[[ 13 -16   6   4  -7  -5   0  -2  -5 -17  -7   6  -4   1   3  -3]
 [-11   7   5   3   1 -18   1 -24  11   1  -3   0   1 -28  -5  -7]
 [ -6  37  -3   9  11   3  -8   4  -8   3 -10   1   2   0   1  18]
 [-10  10 -10  -7   8  -2   3   2  -3   9  -4  -4  -4   4  -8  11]]
->
[[ 13 -16   6   4  -7  -5   0  -2  -5 -17  -7   6  -4   1   3  -3]
 [ -6  37  -3   9  11   3  -8   4  -8   3 -10   1   2   0   1  18]
 [-10  10 -10  -7   8  -2   3   2  -3   9  -4  -4  -4   4  -8  11]
 [-11   7   5   3   1 -18   1 -24  11   1  -3   0   1 -28  -5  -7]]

[[  6   5  24  10 -17  -5  -1   1   2 -20  -1  -7  -3  16]
 [-13  10  11  24  33  -4   4  -4 -24  12   5 -13 -10   2]
 [ -5  17   9  37  15   3  -5   9   0  30   4 -10  -6  -7]
 [ -8  -9  27   3  -5   4  -3   5  -1 -21   8 -13  -4   7]
 [  0   5  17 -19  -1   2  13  -9  12  24  12  11  -9 -11]]
->
[[  6   5  24  10 -17  -5  -1   1   2 -20  -1  -7  -3  16]
 [  0   5  17 -19  -1   2  13  -9  12  24  12  11  -9 -11]
 [ -5  17   9  37  15   3  -5   9   0  30   4 -10  -6  -7]
 [ -8  -9  27   3  -5   4  -3   5  -1 -21   8 -13  -4   7]
 [-13  10  11  24  33  -4   4  -4 -24  12   5 -13 -10   2]]

[[  9  -5  11 -11  -1  19  16   1]
 [ -7  14  11 -18  -1 -13  11  20]
 [ 24   3 -27 -16  -1  16  17  -9]
 [-13 -11 -14 -21   0  -7  36 -22]
 [  6 -12  11 -19   1  11  18 -15]
 [-27  17  21 -22   0  -1 -10  25]
 [  8 -15  12 -21   1   5 -38 -15]]
->
[[ 24   3 -27 -16  -1  16  17  -9]
 [  9  -5  11 -11  -1  19  16   1]
 [  8 -15  12 -21   1   5 -38 -15]
 [  6 -12  11 -19   1  11  18 -15]
 [ -7  14  11 -18  -1 -13  11  20]
 [-13 -11 -14 -21   0  -7  36 -22]
 [-27  17  21 -22   0  -1 -10  25]]

[[-13  17   6  -1  26 -10   9  -9 -13  -3  -1 -17 -16  -4 -12 -10]
 [ -6  25   3   4  36  -4  25  -6   0  -2 -12  -5  -2   2   6  -6]
 [ 13  -4  -5   2  -4  10  -1  11  20   6   1   8  10   9  25  17]]
->
[[ 13  -4  -5   2  -4  10  -1  11  20   6   1   8  10   9  25  17]
 [ -6  25   3   4  36  -4  25  -6   0  -2 -12  -5  -2   2   6  -6]
 [-13  17   6  -1  26 -10   9  -9 -13  -3  -1 -17 -16  -4 -12 -10]]

[[-37 -44 -28  17 -13  43  25 -37   8   2]
 [  1 -15  13   9  -3  -8   0  -2  -6  -8]
 [ 17  29 -27 -11  -9  12   5  -4   2  26]
 [ -1  23 -11 -10   5  -3   1  -8  -8   3]]
->
[[ 17  29 -27 -11  -9  12   5  -4   2  26]
 [  1 -15  13   9  -3  -8   0  -2  -6  -8]
 [ -1  23 -11 -10   5  -3   1  -8  -8   3]
 [-37 -44 -28  17 -13  43  25 -37   8   2]]

[[  6  19  28  11  -3 -17  10 -27  13]
 [-21  -7  -7 -10 -21 -11 -13  38   1]
 [ 29  29  44  14 -17 -36  10 -26  24]]
->
[[ 29  29  44  14 -17 -36  10 -26  24]
 [  6  19  28  11  -3 -17  10 -27  13]
 [-21  -7  -7 -10 -21 -11 -13  38   1]]

[[ -9  -5  20   9  13 -16  -2 -25 -22 -24  34  11  32 -29 -40 -25]
 [  4  -4  16  11   5  -8   2 -12 -31  -9   0  18  29 -19 -32 -18]
 [ 16 -12 -21   8  21  12 -15  17   1  17 -26   8   9  14   6  22]]
->
[[ 16 -12 -21   8  21  12 -15  17   1  17 -26   8   9  14   6  22]
 [  4  -4  16  11   5  -8   2 -12 -31  -9   0  18  29 -19 -32 -18]
 [ -9  -5  20   9  13 -16  -2 -25 -22 -24  34  11  32 -29 -40 -25]]
